Here is a tiny trained network, its code and every weight. The questions are about switching its units off for an input and a target symbol, where a switched-off unit gives its printed mean instead of its output.

import numpy as np


def w(rows, s, z=0):
    codes = np.array(rows[::2]) - 128.0
    scale = np.full(codes.shape[1], s)
    scale[-1] = z or s
    return codes * scale


def norm(h):
    return h / np.sqrt((h * h).mean(-1, keepdims=True) + 1e-5)


def f(y):
    return np.maximum(y, 0)


def softmax(a):
    e = np.exp(a - a.max(-1, keepdims=True))
    return e / e.sum(-1, keepdims=True)


def log_softmax(a):
    a = a - a.max(-1, keepdims=True)
    return a - np.log(np.exp(a).sum(-1, keepdims=True))


def net(x, mask):
    ids = ['αβγδεημπστφψ'.index(c) for c in x.split()]
    T = len(ids)
    res = E[ids] + P[:T]
    q, k, v = (norm(res) @ M[0].T for M in (Q, K, V))
    z = softmax(np.where(np.tri(T) > 0, q @ k.T / 2**0.5, -1e9)) @ v
    res = res + np.where(mask[0], z, O[0][:, -1]) @ O[0][:, :-1]
    y = f(norm(res) @ A[0][:, :-1].T + A[0][:, -1])
    res = res + np.where(mask[1:13], y, B[0][:, -1]) @ B[0][:, :-1]
    return log_softmax(norm(res)[-1] @ U[:, :-1].T + U[:, -1])


Q, K, V, O, A, B = {}, {}, {}, {}, {}, {}
E = w([
[147,133,162,57,144],'α',
[100,139,151,95,239],'β',
[79,108,146,108,101],'γ',
[142,154,165,144,168],'δ',
[82,205,134,181,153],'ε',
[151,59,86,158,8],'η',
[144,143,120,127,133],'μ',
[174,174,67,99,15],'π',
[79,134,119,157,180],'σ',
[116,88,127,125,90],'τ',
[140,94,160,160,193],'φ',
[83,173,79,175,123],'ψ',
],0.017)
P = w([
[178,142,117,184,152],'0',
[144,199,122,134,194],'1',
[73,160,211,241,6],'2',
[95,94,65,184,158],'3',
[139,192,115,108,175],'4',
[25,152,197,199,64],'5',
[136,59,86,168,172],'6',
[138,189,111,103,170],'7',
[145,180,187,109,37],'8',
[86,93,64,175,154],'9',
[113,192,99,83,151],'10',
],0.011)
Q[0] = w([
[147,170,109,243,158],'H1',
[246,89,189,137,139],'H1',
],0.012)
K[0] = w([
[162,170,153,161,255],'H1',
[188,129,195,151,52],'H1',
],0.0096)
V[0] = w([
[165,179,168,148,180],'H1',
[137,255,58,179,153],'H1',
],0.0066)
O[0] = w([
[32,175,106,3,83,223],'H1',
[114,60,70,130,10,254],'H1',
],0.006,0.0045)
A[0] = w([
[137,144,161,159,93,118],'N1',
[183,179,110,75,112,20],'N2',
[154,101,120,192,92,89],'N3',
[180,132,156,170,155,227],'N4',
[131,126,206,46,77,252],'N5',
[70,90,249,130,123,209],'N6',
[171,171,146,125,85,100],'N7',
[157,214,112,104,80,156],'N8',
[68,133,77,45,76,95],'N9',
[145,211,122,93,154,88],'N10',
[111,126,207,178,65,124],'N11',
[141,58,153,43,169,167],'N12',
],0.013,0.0038)
B[0] = w([
[117,172,184,14,89,154],'N1',
[180,148,74,254,118,147],'N2',
[158,87,136,72,128,158],'N3',
[41,65,150,129,193,151],'N4',
[41,137,145,132,125,209],'N5',
[143,171,159,193,146,232],'N6',
[90,187,89,169,108,151],'N7',
[109,85,170,111,202,193],'N8',
[163,117,165,167,180,255],'N9',
[207,97,132,53,29,204],'N10',
[144,230,94,97,23,190],'N11',
[94,160,84,156,182,204],'N12',
],0.0093,0.0074)
U = w([
[106,189,160,166,103,11],'α',
[152,167,101,45,167,165],'β',
[107,142,251,170,175,4],'γ',
[175,103,197,121,135,132],'δ',
[89,189,130,142,66,170],'ε',
[138,84,140,112,97,228],'η',
[221,111,162,188,178,155],'μ',
[203,181,78,194,137,111],'π',
[81,95,76,179,131,124],'σ',
[92,14,180,114,138,202],'τ',
[121,96,142,152,137,13],'φ',
[114,118,77,174,115,61],'ψ',
],0.012,0.0026)

Each question gives the input, a string of symbols that net reads in full, and the target symbol t.
The units are the heads (2 rows each of Q, K, V and O) and the neurons (one row each of A and B). Each row of codes is followed by its name. A weight is (code - 128) times the scale printed after its matrix; where a second scale follows, it is the last column's (O, A, B and U).
mask holds one flag per unit, heads first, then neurons. A switched-off unit (its flag False) gives its mean, the last column of its rows in O or B, instead of its output. The means were averaged over made-up inputs and are rounded, as every weight is.
A unit's drop is (log p(t) with every unit on - log p(t) with that unit switched off) / (log p(t) with every unit on - log p(t) with every unit switched off).
The circuit of an input: a set's keep is (log p(t) with only the set's units on - log p(t) with every unit switched off) / (log p(t) with every unit on - log p(t) with every unit switched off). Starting from the 12 units with the biggest drops (on a tie, the unit counted first), units are removed one at a time, each time the one whose removal leaves the highest keep (on an exact tie, the one counted first), for as long as the keep stays at least 0.8.
circuit, biggest first: the units of the circuit, biggest drop first
most important unit: the unit with the biggest drop
top k neurons: the k neurons with the biggest drops, biggest first
drop of u: that unit's drop, to one decimal
input σ β β γ ε φ η π, target π: circuit, biggest first => N2, N8
input β σ ε σ τ γ β σ, target β: circuit, biggest first => N6, N10
input σ β β β μ, target μ: most important unit => N2
input β σ η β ε, target β: circuit, biggest first => N10, N6, N8
input β α τ σ γ μ α β β μ, target μ: circuit, biggest first => N9, N5
input β σ β β φ, target β: circuit, biggest first => H1, N9
input μ β α γ β φ, target ε: top 2 neurons => N11, N9
input β β σ β τ ψ γ γ, target γ: top 3 neurons => N11, N6, N4
input γ β μ γ δ, target δ: top 3 neurons => N10, N8, N2
input δ β σ β μ γ β β γ β ε, target β: drop of N8 => 0.2
input β β φ, target ε: drop of N11 => 0.6
input μ γ τ σ η γ β ψ, target β: drop of N4 => 0.0
input μ γ β, target ε: drop of N9 => 0.1
input σ β γ δ ε μ β η γ μ γ, target γ: top neuron => N9
